Below are the code and all the weights of a small trained network. Each question names an input and a target symbol and asks about switching units off, where a switched-off unit gives its printed mean instead of its output.

import numpy as np


def w(rows, s, z=0):
    codes = np.array(rows[::2]) - 128.0
    scale = np.full(codes.shape[1], s)
    scale[-1] = z or s
    return codes * scale


def f(y):
    return y / 2 * (1 + np.tanh(0.7978845608 * (y + 0.044715 * y**3)))


def softmax(a):
    e = np.exp(a - a.max(-1, keepdims=True))
    return e / e.sum(-1, keepdims=True)


def log_softmax(a):
    a = a - a.max(-1, keepdims=True)
    return a - np.log(np.exp(a).sum(-1, keepdims=True))


def net(x, mask):
    ids = ['βγδεζηθλξσφψ'.index(c) for c in x.split()]
    T = len(ids)
    res = E[ids] + P[:T]
    q, k, v = (res @ M[0].T for M in (Q, K, V))
    z = softmax(np.where(np.tri(T) > 0, q @ k.T / 3**0.5, -1e9)) @ v
    res = res + np.where(mask[0], z, O[0][:, -1]) @ O[0][:, :-1]
    y = f(res @ A[0][:, :-1].T + A[0][:, -1])
    res = res + np.where(mask[1:13], y, B[0][:, -1]) @ B[0][:, :-1]
    return log_softmax(res[-1] @ U[:, :-1].T + U[:, -1])


Q, K, V, O, A, B = {}, {}, {}, {}, {}, {}
E = w([
[183,111,152,148,120],'β',
[164,133,184,146,113],'γ',
[183,123,85,135,75],'δ',
[4,154,102,105,196],'ε',
[127,97,133,142,181],'ζ',
[136,133,161,138,148],'η',
[16,173,57,86,130],'θ',
[150,92,126,128,160],'λ',
[160,105,196,172,176],'ξ',
[91,126,82,98,134],'σ',
[172,96,124,134,124],'φ',
[230,102,131,162,114],'ψ',
],0.016)
P = w([
[107,159,109,188,84],'0',
[173,122,71,14,62],'1',
[101,91,198,37,98],'2',
[208,209,148,33,162],'3',
[123,89,70,43,150],'4',
[109,89,215,61,46],'5',
[202,183,114,70,187],'6',
[158,76,93,50,100],'7',
[110,85,218,70,31],'8',
[138,185,129,108,247],'9',
],0.014)
Q[0] = w([
[149,89,103,67,135],'H0',
[156,194,108,188,255],'H0',
[129,138,234,132,131],'H0',
],0.0098)
K[0] = w([
[123,95,253,116,98],'H0',
[154,90,144,67,168],'H0',
[130,184,143,179,140],'H0',
],0.015)
V[0] = w([
[228,174,235,253,137],'H0',
[15,116,217,147,241],'H0',
[23,149,169,144,60],'H0',
],0.0075)
O[0] = w([
[34,190,46,128,114,212],'H0',
[137,199,133,108,49,7],'H0',
[72,170,157,251,173,114],'H0',
],0.015,0.0022)
A[0] = w([
[98,81,188,97,146,255],'N0',
[93,72,175,167,116,57],'N1',
[99,147,120,185,162,16],'N2',
[184,134,65,184,76,161],'N3',
[160,102,120,125,104,146],'N4',
[81,148,77,245,130,104],'N5',
[155,138,106,78,196,60],'N6',
[141,190,109,86,108,92],'N7',
[194,134,182,123,167,152],'N8',
[107,51,100,188,156,135],'N9',
[100,68,139,120,140,101],'N10',
[96,101,150,204,170,90],'N11',
],0.013,0.0052)
B[0] = w([
[168,163,121,122,52,255],'N0',
[186,131,129,169,160,155],'N1',
[116,84,114,92,86,140],'N2',
[137,166,143,110,148,163],'N3',
[29,108,163,84,110,168],'N4',
[127,119,187,73,182,195],'N5',
[115,163,135,193,157,231],'N6',
[113,115,134,126,212,170],'N7',
[89,133,114,182,150,245],'N8',
[66,169,129,125,166,191],'N9',
[149,1,107,163,68,173],'N10',
[161,112,66,91,166,162],'N11',
],0.0098,0.0084)
U = w([
[81,148,157,164,125,68],'β',
[90,156,167,124,223,222],'γ',
[13,80,91,194,120,4],'δ',
[135,106,139,110,101,122],'ε',
[222,98,153,2,121,168],'ζ',
[148,166,77,190,186,184],'η',
[142,66,192,120,145,66],'θ',
[132,155,171,63,66,158],'λ',
[97,181,108,100,115,64],'ξ',
[44,77,202,144,146,57],'σ',
[61,104,122,147,125,76],'φ',
[129,54,61,113,162,27],'ψ',
],0.008,0.0033)

Each question gives the input, a string of symbols that net reads in full, and the target symbol t.
The units are the heads (3 rows each of Q, K, V and O) and the neurons (one row each of A and B). Each row of codes is followed by its name. A weight is (code - 128) times the scale printed after its matrix; where a second scale follows, it is the last column's (O, A, B and U).
mask holds one flag per unit, heads first, then neurons. A switched-off unit (its flag False) gives its mean, the last column of its rows in O or B, instead of its output. The means were averaged over made-up inputs and are rounded, as every weight is.
A unit's drop is (log p(t) with every unit on - log p(t) with that unit switched off) / (log p(t) with every unit on - log p(t) with every unit switched off).
The circuit of an input: a set's keep is (log p(t) with only the set's units on - log p(t) with every unit switched off) / (log p(t) with every unit on - log p(t) with every unit switched off). Starting from the 12 units with the biggest drops (on a tie, the unit counted first), units are removed one at a time, each time the one whose removal leaves the highest keep (on an exact tie, the one counted first), for as long as the keep stays at least 0.8.
units of the circuit, in order: the units of the circuit, biggest drop first
top k neurons: the k neurons with the biggest drops, biggest first
input δ θ ζ ψ θ δ ζ φ θ, target ψ: units of the circuit, in order	(H0, N11, N10)
input ψ ζ ζ ψ λ, target ζ: top neuron	(N9)
input ψ ζ λ ζ γ γ λ σ, target γ: top 3 neurons	(N5, N0, N10)
input ξ ξ ζ ζ θ δ ζ ζ γ, target γ: top 4 neurons	(N7, N5, N0, N10)
input θ ψ ξ, target η: units of the circuit, in order	(H0, N8, N1, N11)
input ξ ζ φ δ, target γ: units of the circuit, in order	(N0, N7)
input δ λ φ ψ, target γ: units of the circuit, in order	(N10, N0)
input λ σ λ, target ζ: units of the circuit, in order	(N8, N0)
input ζ ζ ε, target λ: top 3 neurons	(N0, N8, N6)
input ζ ζ ζ δ, target γ: units of the circuit, in order	(N7, N0)
input θ ε ψ η σ δ λ σ, target δ: top 3 neurons	(N9, N10, N5)
input ξ ξ β ε ξ η γ ζ θ, target γ: units of the circuit, in order	(H0, N5, N7)
input δ δ θ, target ψ: units of the circuit, in order	(H0, N10, N11)
input ξ λ ψ η ζ δ δ ψ σ, target γ: top 3 neurons	(N7, N5, N0)
input λ η ψ δ β η, target λ: units of the circuit, in order	(N0, N7)
input ψ σ ζ, target δ: units of the circuit, in order	(H0, N10)
input δ γ ψ, target ψ: units of the circuit, in order	(H0, N11)
input δ β φ, target ψ: top 2 neurons	(N10, N11)
input θ ψ σ, target η: top 3 neurons	(N8, N1, N11)
input δ β ζ, target ψ: units of the circuit, in order	(H0, N10, N11)
input ξ λ ζ σ η ε ξ φ β, target γ: units of the circuit, in order	(H0, N7, N5, N0)
input σ φ ζ γ φ, target ζ: top 2 neurons	(N9, N6)
input δ β δ, target ψ: top 3 neurons	(N10, N11, N8)
input ψ γ θ σ β γ δ φ, target γ: top 2 neurons	(N5, N0)
input ζ σ σ, target λ: top neuron	(N8)
